Below are the code and all the weights of a small trained network. Each question names an input and a class and asks about switching units off, where a switched-off unit gives its printed mean instead of its output.

import numpy as np


def w(rows, s, z=0):
    codes = np.array(rows[::2]) - 128.0
    scale = np.full(codes.shape[1], s)
    scale[-1] = z or s
    return codes * scale


def f(y):
    return y / 2 * (1 + np.tanh(0.7978845608 * (y + 0.044715 * y**3)))


def log_softmax(a):
    a = a - a.max(-1, keepdims=True)
    return a - np.log(np.exp(a).sum(-1, keepdims=True))


def net(x, mask):
    res = np.array(x, float).reshape(1, 5) / 4 @ E
    y = f(res @ A[0][:, :-1].T + A[0][:, -1])
    res = res + np.where(mask, y, B[0][:, -1]) @ B[0][:, :-1]
    return log_softmax(res[-1] @ U[:, :-1].T + U[:, -1])


A, B = {}, {}
E = w([
[99,138,255],'x0',
[130,181,59],'x1',
[140,136,114],'x2',
[121,57,151],'x3',
[175,134,122],'x4',
],0.0084)
A[0] = w([
[65,113,145,243],'N1',
[32,206,234,232],'N2',
[155,241,125,193],'N3',
[94,101,173,167],'N4',
[85,54,90,7],'N5',
[219,54,37,144],'N6',
[187,207,222,244],'N7',
[180,106,110,106],'N8',
[175,139,136,9],'N9',
[135,97,82,113],'N10',
[92,254,153,225],'N11',
[79,76,162,106],'N12',
],0.0092,0.0021)
B[0] = w([
[255,129,108,164],'N1',
[115,105,133,254],'N2',
[201,132,4,203],'N3',
[115,82,70,173],'N4',
[66,80,210,127],'N5',
[59,185,171,237],'N6',
[102,123,123,220],'N7',
[143,125,131,141],'N8',
[67,132,163,117],'N9',
[28,154,200,152],'N10',
[85,52,96,199],'N11',
[159,205,83,163],'N12',
],0.0059,0.0057)
U = w([
[159,9,95,178],'0',
[133,148,183,254],'1',
[146,72,130,115],'2',
[93,121,161,33],'3',
[57,189,215,29],'4',
],0.011,0.002)

Each question gives the input, the list of numbers given to net, and the class t.
The units are the neurons (one row each of A and B). Each row of codes is followed by its name. A weight is (code - 128) times the scale printed after its matrix; where a second scale follows, it is the last column's (A, B and U).
mask holds one flag per neuron, in row order. A switched-off neuron (its flag False) gives its mean, the last column of its row in B, instead of its output. The means were averaged over made-up inputs and are rounded, as every weight is.
A unit's drop is (log p(t) with every unit on - log p(t) with that unit switched off) / (log p(t) with every unit on - log p(t) with every unit switched off).
The circuit of an input: a set's keep is (log p(t) with only the set's units on - log p(t) with every unit switched off) / (log p(t) with every unit on - log p(t) with every unit switched off). Starting from all 12 units, units are removed one at a time, each time the one whose removal leaves the highest keep (on an exact tie, the one counted first), for as long as the keep stays at least 0.8.
circuit, biggest first: the units of the circuit, biggest drop first
unit that matters most: the unit with the biggest drop
top k neurons: the k neurons with the biggest drops, biggest first
drop of u: that unit's drop, to one decimal
input [3,-3,-6,-8,5], class 0: circuit, biggest first -> (N6, N11, N3)
input [-6,5,-4,5,7], class 3: circuit, biggest first -> (N6, N10)
input [-7,1,6,3,-7], class 3: circuit, biggest first -> (N6, N10)
input [-4,6,-8,-8,-4], class 0: circuit, biggest first -> (N3, N11)
input [6,2,4,-7,-4], class 0: unit that matters most -> N11
input [4,1,3,-8,7], class 0: top 3 neurons -> (N3, N11, N6)
input [-8,3,8,-6,7], class 1: top 2 neurons -> (N6, N10)
input [-3,5,-7,-8,-7], class 0: drop of N7 -> 0.0
input [7,-2,6,-7,5], class 0: drop of N10 -> 0.1
input [-6,-2,-5,2,-3], class 4: drop of N2 -> 0.0
